(in the rows, 128 means zero)
Each name stands for a flat space through zero: a line, a plane or more. A row that begins with a name and a colon came from that space; any other row is followed by the name of the space it lies nearest, among the names in its block.
luz-beso: [137 114 110 119 121 135 123 145 114 102 121 113 106 155 112 148 153 113
 105 140 112 129 139 113 134 124 115 114]
pobel-nup: [136  75  90 120 119 145 155 141 122 127 105 136 133 149 120 126 133  83
 117 149 128 143 158 120 149 114 129 100]
luz-beso: [139 121  56 151 100 137 161 115 123  67 140  85 163 189 171 110 114 164
 129 124 159  94 150 151 103 145  98 132]
lam-zufi: [ 77 157 152 158 138 170 189  76 141  90 103  75 139  33 121 135 148 171
 152 148  79 129  63 107 186 114 119 142]
pobel-nup: [105 111 150 131 126 139 174  96 139 162 113 125 148  61 132  94  97 133
 160 128 125 139 110 118 163 134 156 119]
vuk-tasem: [128 115 101 137 139 136 122 150 139  95 116 101 131 133 155 156 156 122
 131 125 121 114 134 137 126 125 111 127]
lam-zufi: [117 153 110 172 152 145 123 110 101  74 101 121 120 146 119 137  94 167
 128 108  86 102  66  88 115 128 129 126]
pobel-nup: [ 99 139 180 131  77 200 131  62  96 123 125 105 110 101  48  64  54 172
 120 123 121 155  83  94 185 188 171 132]
vuk-tasem: [108 179 119 152 123  94 135 112 111 112 158 107 114 127 140 142  99 152
 169 114 132 117 111 111 109 138 139 134]
vuk-tasem: [149 144 139 128 149 105 126 101 134 166 126 192 163 162 125  80  78 166
 102 119 151 118 110 137  98 104 127 148]
luz-beso: [126 158 155 103 126  77 139 126 107 170 153 156  86 113  87 147 133  96
 133 149 112 153 132  87 136 100 143 111]
lam-zufi: [142 121 122 140 152 114 120 149 105 132 107 170 114 161 122 132 134 126
 105 122 103 119 110 114  91 112 126 111]
luz-beso: [135  65 139 105  99 193 116 126 137 128 101 108 136 128 104  89 117 124
  97 129 140 143 144 140 172 164 138 123]
luz-beso: [109 142 145 157 134 171 118 132 131 111 123 134 135  98 132 139 166 125
 134 127 111 135 108 158 119 141 123 139]
lam-zufi: [158  62 105 128  90 172 189 106 127 130 122 126 187 122 165  54 124 130
 126 120 136 103 158 157 116 170 121  97]
lam-zufi: [159  87 169  97 123 180  77 159 118 146 107 171 108 138  76 121 173  84
  66 135 100 149 140 135 134 142 126 112]
vuk-tasem: [ 96 135  92 177 112 128 161 141 102  86 131  90 116 138 166 139 145 149
 164 121 130 120 120 144  95 154 127 119]
luz-beso: [120 176 166 122 191  32 119 121 156 193 136 157 127  65 159 152  87 140
 180 103 120 112  93  93 117  83 153 140]
pobel-nup: [ 71  69 139 161 169 112 149 166 152 178  67 116 124  50 190 128 110 127
 197 101 132 143  97 137 140 136 183 113]
vuk-tasem: [133 111 136 131 133 116 130 126 129 141 118 119 134 115 154 103 101 156
 140 100 128 107 115 124 114 150 141 121]
luz-beso: [206 145 123  54  61  97 169  84 113 160 218 162 153 154  93  93 138  72
 101 162 145 122 219 117 124 123  99 102]
vuk-tasem: [147 132 167 109 174  71  85 147 119 160 104 147  88 128 118 136  99 157
 110  96  91 104  85  74 109 114 144 118]
vuk-tasem: [121 205 147 164 167  78 131 101  90 154 134 215 116 158  97 120  85 165
 122 124 107 127  64  97  72  86 138 138]
luz-beso: [133  72  68  89  60 137 216 104 122 125 166  68 135  67 125 143 114   4
 204 159 125 146 219  74 215 145 157  56]
vuk-tasem: [114 143  99 155 155 141 124 116 146 100 120 122 155 104 148 160 103 105
 169 119 119 117 115 117 145 113 135 134]
luz-beso: [ 79 113 143 160 149 138 131 120 151 151  93 113 143  80 157 107  72 161
 175 102 149 138  89 138 149 145 171 144]
pobel-nup: [175 175  89  93  99  98 210  67 142 115 200 136 186 125 131 131 162  94
 126 179 131 107 188 125 136  74  67 127]
luz-beso: [193 127 193  57 119 164 104  97 178 140 161 114 173  40 125 118 180 104
 103 124  91  93 157 135 164 143  91 133]
pobel-nup: [168 145 119  96 111 144 161  76 140 115 160 134 170 109 107 121 132  98
 116 152 109 112 154 107 159 106  98 122]
pobel-nup: [132 149 137 120 101 137 127 115 104 120 148 133 109 153  88 120 132 132
 104 143 127 141 132 121 128 135 122 129]
vuk-tasem: [169 145 203  61  94  94 112 137 111 157 169 114  75 119  90 117 198 151
  70 139 104 123 147 119 114 146 100 121]
luz-beso: [160 130 194  49  89 127 127 105 121 155 155 109  88  94  52 117 158 116
  79 157  97 144 148  84 183 131 118 114]
pobel-nup: [110 141 127 120  88 134 172 118  91 125 153 123  87 112  75 148 160  77
 136 171 106 168 147  97 159 122 135  98]
lam-zufi: [139 139 124  81 144  84 113 132 160 143 142 116 119 123 113 173 130  93
 125 152 138 138 158 101 173  76 118 139]
pobel-nup: [143 117 135 114 138 137 132 119 142 137 124 137 145  96 128 130 132 104
 131 129 109 121 132 117 145 119 127 119]
lam-zufi: [145 119  67 136 141 129 153 108 133  89 118 119 160 147 143 141  95 111
 140 128 116 100 133  96 142 102 117 114]
lam-zufi: [139 133 145 120 144 172 204  74 133  90  96 116 151  65  93 126 187 147
  85 171  39 110  82  85 177  77  79 115]
pobel-nup: [ 91  85 121 173 181 146 113 147 146 126  49 119 137 111 166 120  78 168
 150  91 122 118  67 125 134 132 161 133]
vuk-tasem: [109 144 102 157 149 134 128 132 122 108 116 145 127 141 122 158 125 109
 139 137 120 138 113 121 128 102 130 131]
lam-zufi: [ 95 218 126 148 151  92 157 110 132 103 155 127 115 107 116 191 179 133
 141 170 109 141 103 120 131  61  94 158]
vuk-tasem: [127 206 159  92  99 117 115  87 129 133 198 124 110  98  66 161 129  89
 140 159 130 156 150 101 173 113 127 147]
lam-zufi: [151  88 152 107 116 170 136 127 128 139 111 142 137 111 108 100 160 114
  91 137 105 131 136 135 140 140 119 111]
pobel-nup: [ 77 130 107 144  67 120 154 140  98 118 159  70  83 144 127 130 121 128
 171 139 176 166 158 141 137 174 157 123]
lam-zufi: [187  99  89  76 137 105 125 132 144 131 132 147 147 167 117 144 127  74
  94 147 124 112 179  98 148  82 102 109]
[132 110 141 121 154 138  43 180 118 141 102 167  85 161  91 164 125  80
 105 116 118 152 126 115 126 127 153 122] : lam-zufi
[154  68 100 127 176 139  95 154 179 149  94 154 188 103 191 135  98  75
 160  91 137 102 149 145 130 123 144 119] : luz-beso
[177  78 161  70 144 140  77 147 153 169 108 159 134 122 104 119 131  88
  83 122 116 127 152 118 154 122 130 117] : luz-beso
[160 128 160  69 116 116  99 112 154 163 151 131 135 125 100 112 112 121
 100 134 150 133 158 123 161 122 124 143] : vuk-tasem
[129 111 214  90 134 157  86 118 151 171 103 129 116  80  87  94 122 161
  89 120 118 143  98 126 170 145 143 147] : luz-beso
[156 149 138  73  98  85 134 120 150 157 185 121 135 138 127 126 155 118
 113 154 170 134 189 151 133 112 100 146] : lam-zufi
[ 80 186 145 160 106 159 149 129 132 122 170 141 131  89 124 161 216  95
 153 170 144 176 142 197 121 122 110 158] : lam-zufi
[ 86 104 121 145 102 166 155 142 100 135 122 135  95  93  92 151 146  46
 164 156 114 185 144 115 166 139 167  92] : luz-beso
[ 99 152 126 180 137 124 142 137 103 122 123 149 120 134 146 127 138 152
 148 119 123 130  95 147  79 136 135 129] : lam-zufi
[ 83 134  88 152  74 177 117 122  97  49 142  33  84 138 101 161  95 113
 171 125 136 148 136  99 179 186 157 120] : pobel-nup
[100  59 175 128 148 100 150 157 135 206  74 127 109  71 163  82 108 161
 149 100 130 138  99 129 127 150 177 106] : lam-zufi
[ 71 163 179 151 145  85 188 119 117 182 128 144  97  36 128 138 153 134
 179 144 100 159  84 113 130 105 157 119] : pobel-nup
[181 114 101 107 142 120 109 150 137 135 145 177 156 146 143 153 157  52
 120 129 118 111 176 135 103 106 108 107] : luz-beso
[123 140 121 150 147 174 148  78 146 153 117 212 197 116 103  97  79  94
 133 146 140 152 116 142 150  91 140 144] : vuk-tasem
[136 158 111 109 132  56 119 137 137 147 163 128 119 160 144 149 113 128
 140 130 166 125 156 126 111 102 123 142] : lam-zufi
[115 169 124 172 163 127 139 114 113 112 120 162 136 109 132 148 125 129
 151 120  87 115  81 109 102 107 130 125] : vuk-tasem
[129  48  68 108  63 178 181 116 117 116 123  94 142 151 108  96  98  68
 135 156 161 157 195 120 191 154 147  89] : pobel-nup
[107 149 155 130 137 105 227  76 141 131 117  91 143  50 143 106 155 197
 134 153  90 110  81 107 153  93 102 131] : lam-zufi
[102 140 136 140 115 190 121 109 139  94 128  99 136  89 108 144 140 113
 141 139 119 145 120 136 173 143 129 142] : lam-zufi

Rows lie near named flat spaces through zero. A row that begins with a name and a colon came from that space; any other row is followed by the name of its block's space that it lies nearest.
mitet_vib: [133 118 134 135 144 117  95 153 129 113 124  88 123 105 149 192 191 130
 120  94  84  82 133 142 119 121  78 125]
mitet_vib: [100  87  80  83 157 104 133 146 109 108 124 148 146 161 118  36  77 123
  95 148  97 137 119 132 152 214 108 163]
rufu_fil: [168 134 126  85 110 134 195 113 153 209 136 176 152 167  94  55  85 163
 125 134  98 167 158 154 117 112 234 178]
rufu_fil: [137 136  88 137 155 188  92 153 134 115 126 130  99 152 142 154  98 118
 112 138 173 122 107 201 126 142 151 132]
rufu_fil: [163 110  43 143 142 123  48 228 135 151  78 110 109 178 165 129 192 152
 114  79 122 108  97 194 108 134  94 121]
mitet_vib: [ 95 128  96 122 156 119 130 129 146 119 153 148 122 154  88  85  58 110
 117 150 146 152 108 123 139 170 161 152]
fodip_bop: [121 108  99 124 154 130 125 157 132 107 149 120 142 141 134  91 108 126
 110 122 111 139 113 203 135 174  93 143]
fodip_bop: [ 90 162 210 169 154 118 158  84 168  98 232  78 153  79  99 190 125 115
 153 102  79 125 144 161 123  92 118 110]
rufu_fil: [153 116 100 125 114 136 126 137 135 131  85 157  76  98 112 172 119 103
 110 157 200 130 107  92 130 143 135 165]
fodip_bop: [113 119 124 116 129 145 123 105 116  81 117 136 158 122 138  94 113 128
 121 156 181 151 128 121 129 150  76 145]
fodip_bop: [103 125 142 130 154 132 136 104 152  76 165 117 141  90 104 150 104 109
 115 142 152 139 125 142 128 152  86 167]
rufu_fil: [124 125 162 115 115  90 172 102 136 144 145 132 147 106 102 115 131 132
 135 125  89 136 148  87 130 120 134 143]
nos_zudev: [147 130 119 126 129 142 127 133 144 137 121 135 112 119 119 157 128 126
 119 131 148 127 126 139 120 122 144 153]
mitet_vib: [102 184 206 113 162 176 147  50 154 133 201 110 153 134 101 187  95 140
 142 128  76  97 185 125 113  67 231 132]
nos_zudev: [124 117 102 130 168 135  81 170 138 104 140  91 144 145 151 142 160 141
 111  93  89 102 125 202 117 144  78 135]
nos_zudev: [114 124 161 106 116 101 137  99 102 131 113 126 135 115 129 135 150 130
 133 132  87  99 154  43 136 118 131 117]
nos_zudev: [106 163 128 181 114 117 147 135 128 172 164 144  79 161 105 105  65  99
 165 133 135 153  90 122 153 116 225  47]
fodip_bop: [121 122 132 103 123 119 135  98 130 113 108 146 138 112 109 124 122 127
 120 153 159 134 140  62 125 134 119 166]
nos_zudev: [ 96 144 148 153 145 185 125 108  95  84 166 115 118 133 158 134  76 100
 136 152 144 123 115 187 154 145 133  68]
rufu_fil: [107 135  70 174 159 145  77 187 126 120 138 122  54 158 132 156  85  85
 124 129 155 114  67 175 150 165 158  79]
mitet_vib: [110 135 100 111 147 131 123 119 145 133 128 155 114 153  90 111  74 118
 117 154 157 139 121  92 129 147 183 161]
fodip_bop: [135 146 128 180 124 180  99 140 122  99 132 111 100 115 162 179 132 109
 140 130 194 131 100 191 128 112 104  80]
rufu_fil: [136 135  58 154 165 185  69 188 136 123 124 126  74 171 144 158  94 109
 110 128 171 116  84 223 130 155 160 115]
fodip_bop: [102 131 169  99 136 108 158  81 129 120 155 126 167 120 106 108 116 137
 130 134  83 125 162  82 130 125 136 147]
nos_zudev: [102 106  90 114 148  25  96 178 148 150 126 106 178 176 108  47 182 167
 130  69  33 127 130  87 114 142  83 140]
mitet_vib: [ 87  99  94 139 151  96 137 158 114  94 161 127 136 144 125  45  75 103
 119 135 110 157  89 176 161 209  79 111]
fodip_bop: [ 83 138 185 139 163  98 163  86 173  83 220  92 178  84  84 140 113 121
 133 113  85 143 145 148 123 131  86 159]
mitet_vib: [173 150 178  87 113 159 154  79 153 167 121 132 168 117 122 166 169 176
 129 117 105 115 195 116  89  53 177 181]
mitet_vib: [134 119  89 139 120 123  76 161 108 125  67 133  72 126 143 174 155 108
 122 135 172  98 101  68 133 135 118 110]
rufu_fil: [154 127 112 112 106 144 143 122 126 153  96 163 116 136 122 110 110 132
 123 151 170 147 128 111 126 126 164 149]
nos_zudev: [134 139 164 146  87  85 144 126 101 180 113 124 104 125 137 142 168 129
 161 107  74 104 136  52 138  84 167  59]
nos_zudev: [ 88 141 110 106 159  60 121 127 159 174 140 144  90 159  49 138  91 113
 124 126  70  99 130   3 133 135 237 154]
rufu_fil: [101 147 162 129 129 151 160  82 117 117 165 138 136 131 118 108  71 115
 140 156 133 142 136 124 144 128 170 106]
nos_zudev: [ 91 131 119 113 189 134  85 136 133 105 153 101 110 144 118 180 115 114
 107 119  70  68 134 125 133 150 154 136]
fodip_bop: [137 116 103 133 127  86 129 160 155 146 128 127 135 131 109 104 146 138
 126 105 117 147 116 136 118 135 108 151]
[139 128  98 133 143 115  94 154 164 132 112 123 103 119 105 180 153 125
 116 115 151 116 116 110 109 122 125 166] : mitet_vib
[ 93 135 173 136 126 111 147  91 114 102 157 114 145 107 125 125 121 117
 144 134 108 126 138  91 141 125 110  99] : rufu_fil
[191 109  97  92 104 145 141 134 152 156  66 169 105 101 111 158 142 136
  98 150 195 139 135 109 106 125 140 218] : rufu_fil
[116 134 129 109 149 114 117 122 138 142 128 128 100 128 100 175 123 118
 118 129  94  88 139  69 129 126 180 147] : nos_zudev
[ 88 128 160 110 136 120 132  90  94 103 136 122 140 127 133 120 114 118
 132 145  93 103 146  67 147 139 129 103] : nos_zudev
[122 130 134 113 121 169 122 111  81 116 111 135 144 156 169  92 115 136
 131 147 132 121 140 137 140 131 133  91] : fodip_bop
[125 110 109 105 139 123 133 145 113 134 129 131 149 160 139  69 116 141
 117 123  85 129 132 161 137 158 126 130] : fodip_bop
[130 127 124  67 145 148 110 103 116 139  91 145 128 149 122 147 127 143
 104 146 106  83 167  61 120 124 183 172] : mitet_vib
[126 103 104  91 131  93 138 133 133 134 112 146 155 141 109  69 124 142
 112 132 112 142 135  98 126 158 112 175] : fodip_bop
[127 140 131 148 110 194 101 119  76  96 106 126 141 153 195 101 126 134
 145 146 184 137 121 172 136 117 100  58] : fodip_bop
[115 140 104 146 147 146  95 159 117 133 144 112 138 186 155  91 120 141
 138 106 101 125 117 193 130 129 143  79] : rufu_fil
[225 135 114 153  55 117 167 158 170 221  77 167  85  98 109 161 174 144
 143 114 197 172 114 128  98  64 171 157] : nos_zudev
[137 124 145 144 121 119 144 135 135 125 149 110 149 111 139 124 152 136
 135 107 108 140 129 175 124 120  89 120] : mitet_vib
[141 128 112 156 115  82 113 179 135 170 125 109 129 152 139 109 180 148
 148  77  78 128 115 144 120 106 118  89] : nos_zudev
[123 148 172 141  95 154 177  84  99 137 151 145 147 136 144  76  88 129
 157 150 140 163 136 141 145 109 161  74] : mitet_vib
[121 130  83 134 132  64 129 161 172 174 135 147 127 167  74  69 111 138
 134 109 120 165 107  98 119 135 166 152] : nos_zudev
[133 143 150 159 109  55 145 146 164 179 160 105 163 137 107  97 182 161
 164  67  61 151 135 123 107  77 125 104] : fodip_bop
[113 131 123 130 144 129 119 131 129 122 141 123 124 138 123 129 114 122
 126 127 117 120 124 132 132 137 139 122] : nos_zudev
[148 137 118 155  96 111 109 124 159 125  84 143 101  86 104 180 163 119
 138 138 235 152 108  49 105  94 101 154] : fodip_bop

Each name stands for a flat space through zero: a line, a plane or more. A row that begins with a name and a colon came from that space; any other row is followed by the name of the space it lies nearest, among the names in its block.
fad-bomu: [126  91  94 157 131 105 157 155 182 107 104 155 114 114  68  70 117 120
 175 139 139 106 110 116  45  63  93 129]
pumol-san: [135 105 126 122 137 127 122 149 144 135 103 128 132 125 147 136 136 144
 159 135 128 138 120 119 128 120 148 153]
pumol-san: [111 101 143  87 112  96 136 130 125 100 135 156 152 127  97  69 125 130
 125 102 138 126 123 141 111  93 123 164]
nem-pobiv: [145 128 107 152 160 164 112 178 152 138 122 101 123 134 144 153 125 169
 170 147 111 118 130  98 140 103 134 131]
veg-nunu: [156 182  91 208  97  69 120  68 142 144  92 149  68 132 202 146 159 135
 124 149  91 118 155 145 189 198 116  96]
nem-pobiv: [161 104 114 160 166 182 161 185 188 110  96 132 130 107  60 132 123 161
 196 180 138 114 109  87   4  61 112 110]
pumol-san: [139 117 168 135 111 108  96  95 137 118  97 185 164 146 148 163 124 121
 121 156 118 151 133 111 128 153  99 148]
fad-bomu: [ 91 120 102 138  97  70 128 115 108 131 151 132 107 129 144  59 112  77
 108  69 121 110 120 147 198 107 117 155]
batep-naza: [179 184 155 150 141 200 173 161 139  47 164 158 157 114  11  81 122 220
 135 162 107  76 146  97  15  33  78  93]
fad-bomu: [138 144 116 143 152 152 115 137 155 127 132 120 126 143 106 160 124 157
 136 166 125 121 147 118  94 139 100  89]
nem-pobiv: [104 147 169 127  92 112 117  46  80 135 151 154 143 139 130 156 108  41
  45 116 140 149 129 145 151 191  96 101]
batep-naza: [126 119 109  49 109  44 163  99 149 112  97 139 101 115 117  70 194 187
 137 125 157 140 150 205  76 176 174 128]
nem-pobiv: [ 91  56 101  36 163 111 113 170 150 173 107  70 124 133 153 147 149 136
 166 119 173 167 117 159 124 162 197 155]
veg-nunu: [138  87 134 156  70  65 209  94 123 113  64 187 102  63 123  45 147  50
 148  93 148 135  69 140  80  87 161 175]
pumol-san: [108 103 166  92 112 120 125 111 105 118 137 152 163 129 111 116 113  89
 101 109 144 145 115 131 122 122 122 153]
veg-nunu: [132 101 154  55 146 174 170 177 105 116 135  96 151  95  93 102 144 157
 146 105 156 138 102 134  80  81 196 160]
pumol-san: [112  94 189  87 105 117 117 109 106 100 132 181 190 134 101 110 106  94
 101 112 139 147 114 119 112 105 107 173]
veg-nunu: [146 124 151  72 148 187 174 161  98 132 128  81 133  90 117 136 156 156
 139 118 154 144 106 138  89 117 211 136]
fad-bomu: [122 123 161  98 113 140 147 126  88 117 144 130 149 111 119 104 124 107
 106  95 137 134 110 132 135 105 152 155]
pumol-san: [117 134  93 148 160 153 122 168 170 106 165 118 127 148  50 103  97 155
 143 149 125  89 146 111  71  76  62  86]
pumol-san: [107  58 153  79 147 157 122 162 117 161 107 103 158 117 149 162 117  81
 149 113 161 170  85 112 127 119 180 178]
batep-naza: [134 154 133  78 117 101 147 116 125  91 146 140 130 129  92  77 158 196
 114 123 129 115 158 168  99 131 133 120]
batep-naza: [135 144 134 121 115 118 135 141 116  97 146 142 138 126 120  75 132 168
 128 104 108 106 137 130 150  85 128 155]
pumol-san: [117 118 173  99 126 189 147 118  48 175 140  76 138  97 173 185 122  42
  88  88 156 169  82 126 176 158 207 144]
batep-naza: [ 63  97 143  69 151 136  59 129 121 143 187 111 177 184  98 161  76  86
  81 121 150 143 146 129 148 152  73 117]
veg-nunu: [201 173 162 175 142 199 132 126 121 139  84 124 129 110 184 226 158 176
 149 184 102 146 128  91 128 162 169 114]
nem-pobiv: [100  93 122  61 124  84 117 127 118 153 117 106 125 131 170 120 151 126
 130  98 148 156 126 166 169 165 181 164]
veg-nunu: [159 120 169  92 156 205 153 167 115 123 117 106 158 103 112 165 142 165
 149 146 142 147 109 108  75 106 182 140]
fad-bomu: [153 134  95 140 143 102 104 134 170 150  81 118  99 141 190 168 167 193
 172 166 111 137 153 136 151 178 152 125]
batep-naza: [108 129 143 111 131 135 102 135 120 109 167 138 161 153  97 114 100 130
 105 118 122 117 141 120 138 104  87 132]
pumol-san: [ 89 149 126 113 109 109 137  82 101 122 182 126 120 138  77  99 107  73
  61 104 148 117 139 162 117 151  87  81]
fad-bomu: [127 164  84 181 139 127 111 140 152 120 159 120 104 150 110 112 110 152
 130 138 101  87 156 118 144 109  72  90]
veg-nunu: [126 112 131  94 139 116 103 174 150  92 141 147 163 149 108  81 125 203
 157 122 109 110 147 118 133  70 111 172]
batep-naza: [125 118 117 104 158 172 130 176 114 154 140  68 122 119 149 147 132 142
 147 113 135 133 116 123 153 117 180 139]
nem-pobiv: [ 71  90  37  83 162  94 112 191 144 180 155  32  74 140 162  90 133 134
 162  76 145 117 130 166 200 128 176 140]
nem-pobiv: [168 165 167 131 126 158 139 123 132  78 133 168 160 128  82 125 136 193
 123 162 111 114 149 113  71 104 100 115]
batep-naza: [106 108 136  78 136 120 119 151 141  93 159 143 163 146  65  80 113 159
 126 120 137 115 141 134  88  85  96 140]
nem-pobiv: [176 130 210 148 127 179 103 101 122 124  80 179 186 130 158 232 128 128
 125 187 117 170 119  79 104 161 125 141]
batep-naza: [108  83 127 117 167 172 116 157 162 144 128 112 149 139  76 173  95  93
 144 162 162 143 113 103  49 120  99 101]
fad-bomu: [136 123 115 166 131 125 124 124 155 133 107 142 118 130 127 145 122 116
 144 152 125 126 126 113 108 131 104 114]
nem-pobiv: [ 99 106 125  74 158 151 125 135 141 140 149  97 138 141  74 153 118 116
 115 145 170 143 133 146  61 154 120  87]
fad-bomu: [120 128 173  34 140 159 122 124  88 135 149  96 162 132 130 164 147 153
  96 121 154 162 136 155 127 173 181 132]
veg-nunu: [101 110 144  94 150 169 111 154 112 132 168 102 160 141  97 140  96 108
 111 116 143 132 122 116 124 107 118 129]
veg-nunu: [141  94 147 185  90  86 140 108 149 102  78 212 143 113 124  90 111  79
 150 130 116 127  97  96 104  78  89 173]
fad-bomu: [103 147 115 159 135 138  97 104 130 142 164 120 124 158 108 161  91  82
  89 142 128 119 145 122 136 157  64  74]
[168 175 168 159 119 180 144 138  94  90 149 147 153 113 117 117 123 164
 117 124  94 105 128  96 140  75 124 140] : pumol-san
[175 137 112 127 151 127 119 151 170 137  72 119 111 128 181 172 181 229
 188 177 111 140 150 128 123 163 174 133] : fad-bomu
[157 131 118 133 135 144 169 153 142 116 106 121 111  98 113 108 154 167
 164 138 130 119 118 127  81 100 161 129] : batep-naza
[ 87 117  61 141 135 107 151 145 141 143 161  87  79 122  89  70 109  83
 129  95 147  99 120 150 119 102 111  97] : nem-pobiv
[152 149 154 143 136 164 121 127 131 111 130 144 150 134 111 158 123 153
 124 158 117 126 138 105 101 124 107 113] : nem-pobiv
[101 132 114 100 154 144 103 129 135 144 163  93 129 156 103 160 114 126
 105 141 145 131 150 142 116 164 106  83] : veg-nunu
[101  29 170  58 107  38  88 134 187  70  85 242 213 160  79  60 114 149
 163 136 140 148 129 121  62  73  69 220] : pumol-san
[124 154  61 125 131  70 109 155 150 129 140  99  83 147 173  74 159 215
 157 105  95  94 169 160 210 129 143 139] : fad-bomu
[154 154 132 168 123 150 142 132 117 122 125 130 120 114 141 129 130 137
 133 129 108 115 123 110 143 109 134 129] : batep-naza
[153 170 120 113 150 145  95 162 131 119 145 102 132 151 166 141 154 243
 146 138  90 112 171 128 187 133 148 136] : veg-nunu
[104  80 140 103 106  99 184  86 138 120 105 162 127  98  49  95 122  38
 111 130 188 149  92 154   3 132 115 106] : nem-pobiv
[133 163  91 159 156 184 146 144 110 171 150  49  79 113 149 171 130 112
 124 126 132 120 122 129 152 153 163  76] : pumol-san
[131 111  75 186 110  72 152 152 167 110 103 156  91 111 124  40 127 130
 179 108 107  91 114 120 131  57 109 158] : fad-bomu
[108 110 134 156 116 111  95 114 125 138 130 151 142 146 148 138  95  73
 115 119 119 132 120 107 171 126  91 146] : batep-naza
[156 143 154 243 112 147 102  72 139 148  85 182 132 135 164 222  95  45
 114 182 106 144 113  71 132 166  65  99] : veg-nunu
[119 112  56 130 165 127 137 180 171 156 121  68  78 124 130 120 142 158
 180 133 139 114 130 140 115 122 153 108] : pumol-san
[ 79 103  61 120 146 114 161 150 152 140 162  83  83 121  55  70 108  80
 131 106 167 103 117 156  70 102 107  82] : nem-pobiv
[ 74  97 104 122 151 120  90 110 166 149 153 123 133 170  69 163  82  61
 102 158 163 135 140 132  73 166  46  65] : pumol-san
[123 140 139 142 174 209  88 139 135 154 156  92 150 159 107 229  92 111
 109 176 136 138 139  94 104 160  88  68] : nem-pobiv
[102 111 117  79 146 128 130 144 142 120 154 111 135 139  73 107 122 140
 124 128 154 124 138 148  78 122 115 109] : fad-bomu
[129 156 111 142 127 134 140 118 116 137 143 105 102 123 132 130 134 124
 114 123 126 118 134 140 141 145 134 100] : pumol-san
